Each row has a name. After each piece below comes the name of the row it's from, unless a question asks for something else. Each question is about the rows just above it.

z898: [36.1 4.9 -5.3 -28.1 15.5 -3.5 20.7 2.5 -21.8 2.2 15.4 -10.3]
z592: [18.2 4.9 -24.6 -19.4 52.5 7.1 11.7 4.6 -16.2 -8.3 2.7 8.1]
z956: [18.2 4.9 -24.6 -19.4 52.5 7.1 11.7 4.6 -16.2 -8.3 -29.1 -19.5]
z702: [-38.9 17.9 14.1 6.7 -25.6 -19.5 -46.9 4.6 -30.3 -14.6 5.8 81.6]
z274: [52.5 7.1 11.7 4.6 -16.1 4.4 -19.9 0.4 -21.8 21.0 -38.6 3.5]
z606: [12.3 8.1 -47.8 21.1 -37.9 12.4 56.8 36.4 0.8 23.1 12.2 -19.5]
[-30.3 4.6 -46.9 -19.5 -25.6] is which row, read backwards?  z702
which: [18.2 4.9 -24.6 -19.4 52.5 7.1 11.7 4.6 -16.2 -8.3 -29.1 -19.5]  z956
Which entry of z606 is missing from [12.3 56.8 21.1 -37.9 -47.8 0.8 23.1 12.4 36.4 -19.5 8.1]?  [12.2]

z274: [0.9 3.1 -9.0 5.2 -0.7 -19.9 2.8 -11.5 3.3 -11.1 -1.8 -3.8 -1.6 -1.7 2.4 1.1 -12.2 -0.8 -9.6 -5.1]
z606: [2.7 2.0 -1.9 -7.1 7.4 79.1 1.0 42.4 -40.2 73.6 49.6 -4.8 4.6 -5.1 1.7 27.2 35.0 -35.4 -0.7 -41.1]
z705: [-15.8 -3.4 -7.7 9.6 -5.2 -25.5 4.0 -17.1 5.2 -33.8 -7.8 -24.4 2.6 -1.6 -0.6 2.8 -20.6 0.9 -0.9 -1.6]
z898: [31.7 3.2 35.0 1.6 -2.5 4.1 -25.6 -3.8 6.0 -1.2 -10.9 -3.4 -6.9 -4.2 -16.9 4.7 3.2 19.4 -22.6 -8.1]
z758: [-0.1 2.7 -5.1 2.8 -1.2 -3.3 -2.7 -4.6 9.1 -2.1 2.2 27.3 -6.9 -3.6 -1.4 -16.0 -3.7 4.8 -25.0 -3.4]
z771: [-2.5 -31.3 -0.8 -5.1 15.0 8.4 2.7 2.3 0.3 -4.2 8.6 -8.9 3.1 12.1 -6.1 -0.4 -3.4 -10.4 9.9 -8.7]
z914: [1.5 5.3 1.5 4.8 1.0 -4.9 27.2 -3.5 2.2 -5.0 -3.6 -6.0 35.4 -0.3 3.5 -0.2 -8.7 2.0 9.4 -5.1]
z592: [-4.7 -8.6 -4.0 3.0 11.9 1.0 -2.9 -4.4 -0.3 -0.4 12.7 3.9 -1.4 -1.0 -1.2 -6.0 2.2 -5.0 -3.6 -9.0]
z254: [-12.3 0.8 -12.0 5.9 -1.0 -25.5 4.1 -7.6 8.8 -23.2 -12.7 -8.5 0.0 -1.4 2.8 7.1 -17.9 -1.9 0.5 6.2]
z702: [-14.1 24.3 -28.0 12.6 -21.9 -22.9 5.9 0.2 -5.9 -7.7 -1.0 -7.5 8.1 -4.8 46.0 14.8 -18.2 -11.0 8.2 6.1]
z854: [2.8 17.7 -1.8 2.6 -18.1 -1.2 -9.5 -0.6 4.9 4.0 -2.0 -2.0 -11.7 -6.3 -1.4 3.2 -3.6 -3.0 -15.8 -5.2]
Which row holds [12.7 -0.4 -0.3] read backwards?  z592
which: [-14.1 24.3 -28.0 12.6 -21.9 -22.9 5.9 0.2 -5.9 -7.7 -1.0 -7.5 8.1 -4.8 46.0 14.8 -18.2 -11.0 8.2 6.1]  z702
Shared by z914 and z854:  [-3.6]

z274: [-73.6 -75.1 -49.5 -29.6 76.3 15.5 6.2 0.2 -4.1 -74.6]
z254: [3.8 3.9 0.9 1.4 -4.0 0.8 4.0 -4.3 -4.9 4.0]
z702: [4.3 3.4 5.6 -10.9 -4.5 -74.6 6.2 -4.1 0.2 -74.7]
z592: [-2.8 -2.6 -4.3 4.2 2.6 -4.6 -4.6 4.2 0.1 -1.7]
[0.2 -4.1 6.2] is which row, read backwards?  z702
which: [4.3 3.4 5.6 -10.9 -4.5 -74.6 6.2 -4.1 0.2 -74.7]  z702
Shuffled z702 with one entry gone: [-4.1 -10.9 4.3 -74.6 6.2 5.6 0.2 -74.7 3.4], missing  [-4.5]
z254 without one entry, shuffled: [0.9 4.0 4.0 1.4 -4.3 -4.9 3.9 3.8 -4.0]. Gone:  [0.8]

